Below are the code and all the weights of a small trained network. Each question names an input and a class and asks about switching units off, where a switched-off unit gives its printed mean instead of its output.

import numpy as np


def w(rows, s, z=0):
    codes = np.array(rows[::2]) - 128.0
    scale = np.full(codes.shape[1], s)
    scale[-1] = z or s
    return codes * scale


def norm(h):
    return h / np.sqrt((h * h).mean(-1, keepdims=True) + 1e-5)


def f(y):
    return y / 2 * (1 + np.tanh(0.7978845608 * (y + 0.044715 * y**3)))


def log_softmax(a):
    a = a - a.max(-1, keepdims=True)
    return a - np.log(np.exp(a).sum(-1, keepdims=True))


def net(x, mask):
    res = np.array(x, float).reshape(1, 6) / 4 @ E
    u = 0
    for l in range(3):
        y = f(norm(res) @ A[l][:, :-1].T + A[l][:, -1])
        res = res + np.where(mask[u : u + 3], y, B[l][:, -1]) @ B[l][:, :-1]
        u += 3
    return log_softmax(norm(res)[-1] @ U[:, :-1].T + U[:, -1])


A, B = {}, {}
E = w([
[2,240,179,177],'x0',
[129,130,132,131],'x1',
[242,236,204,76],'x2',
[101,72,216,107],'x3',
[128,129,124,130],'x4',
[130,122,125,128],'x5',
],0.0056)
A[0] = w([
[60,85,72,113,179],'L0N1',
[68,141,173,127,252],'L0N2',
[163,208,2,187,32],'L0N3',
],0.0094,0.0026)
B[0] = w([
[127,200,97,78,248],'L0N1',
[173,78,147,104,251],'L0N2',
[93,55,253,80,229],'L0N3',
],0.013,0.0032)
A[1] = w([
[212,198,89,146,49],'L1N1',
[248,200,255,108,153],'L1N2',
[23,239,192,160,4],'L1N3',
],0.0048,0.0023)
B[1] = w([
[156,144,2,85,120],'L1N1',
[30,158,75,97,253],'L1N2',
[164,55,95,160,135],'L1N3',
],0.009,0.0051)
A[2] = w([
[125,175,158,223,48],'L2N1',
[255,245,226,131,6],'L2N2',
[53,182,191,198,254],'L2N3',
],0.0075,0.0008)
B[2] = w([
[162,2,126,132,83],'L2N1',
[63,49,75,176,187],'L2N2',
[195,112,85,107,251],'L2N3',
],0.021,0.0023)
U = w([
[131,144,133,93,229],'0',
[63,134,84,150,149],'1',
[103,82,186,105,79],'2',
[215,90,108,133,82],'3',
[144,165,150,113,213],'4',
[137,159,141,106,166],'5',
[139,179,163,188,1],'6',
[145,168,172,253,10],'7',
],0.022,0.0066)

Each question gives the input, the list of numbers given to net, and the class t.
The units are the neurons (one row each of A and B). Each row of codes is followed by its name. A weight is (code - 128) times the scale printed after its matrix; where a second scale follows, it is the last column's (A, B and U).
mask holds one flag per neuron, layer by layer. A switched-off neuron (its flag False) gives its mean, the last column of its row in B, instead of its output. The means were averaged over made-up inputs and are rounded, as every weight is.
A unit's drop is (log p(t) with every unit on - log p(t) with that unit switched off) / (log p(t) with every unit on - log p(t) with every unit switched off).
The circuit of an input: a set's keep is (log p(t) with only the set's units on - log p(t) with every unit switched off) / (log p(t) with every unit on - log p(t) with every unit switched off). Starting from all 9 units, units are removed one at a time, each time the one whose removal leaves the highest keep (on an exact tie, the one counted first), for as long as the keep stays at least 0.8.
units of the circuit, in order: the units of the circuit, biggest drop first
unit that matters most: the unit with the biggest drop
top k neurons: the k neurons with the biggest drops, biggest first
top k neurons in layer l: the k neurons of layer l with the biggest drops, biggest first
drop when u is switched off: that unit's drop, to one decimal
input [8,-8,-4,-1,-7,-4], class 3: units of the circuit, in order -> (L1N2; L2N3)
input [3,3,-7,-1,8,-3], class 0: units of the circuit, in order -> (L0N1; L2N2)
input [1,-4,-3,-6,2,8], class 5: unit that matters most -> L0N1
input [3,4,-4,4,-4,-7], class 5: units of the circuit, in order -> (L0N1; L2N2; L1N2)
input [6,5,7,2,-1,-2], class 1: top 2 neurons -> (L2N2; L0N3)
input [5,0,-3,1,-6,5], class 0: top 3 neurons -> (L0N2; L0N1; L2N2)
input [6,3,-2,3,-2,-1], class 3: units of the circuit, in order -> (L2N3; L1N2)
input [-5,-8,-1,6,3,-5], class 4: top 3 neurons -> (L2N2; L1N2; L0N3)
input [5,-8,-6,-8,-8,-8], class 0: top 2 neurons -> (L0N1; L0N3)
input [7,4,5,4,-1,-5], class 3: units of the circuit, in order -> (L2N3; L0N1; L2N1)
input [0,-7,-3,1,-1,-8], class 5: units of the circuit, in order -> (L0N1; L2N2)
input [3,2,-6,5,1,7], class 5: top 4 neurons -> (L0N1; L2N2; L0N2; L1N2)
input [-8,-4,8,0,-6,8], class 1: top 4 neurons -> (L2N2; L0N2; L2N3; L1N3)
input [-7,2,7,2,5,-6], class 1: units of the circuit, in order -> (L2N2; L0N2)
input [-3,7,-5,2,-4,-4], class 4: top 3 neurons -> (L0N1; L2N2; L1N2)
input [-3,1,-5,-2,-2,6], class 5: top 4 neurons -> (L0N1; L2N2; L1N2; L1N3)
input [6,-6,7,3,-4,2], class 1: top 3 neurons -> (L2N2; L0N3; L0N2)
input [1,-8,-6,-7,-4,1], class 4: top neuron -> (L0N1)
input [6,-4,0,5,4,6], class 3: top 2 neurons -> (L2N3; L0N3)
input [3,2,-2,-1,7,-6], class 0: unit that matters most -> L0N2
input [5,-1,-7,-8,8,0], class 0: top 2 neurons in layer 1 -> (L1N2; L1N1)
input [-5,-4,8,4,2,1], class 1: drop when L2N2 is switched off -> 0.6
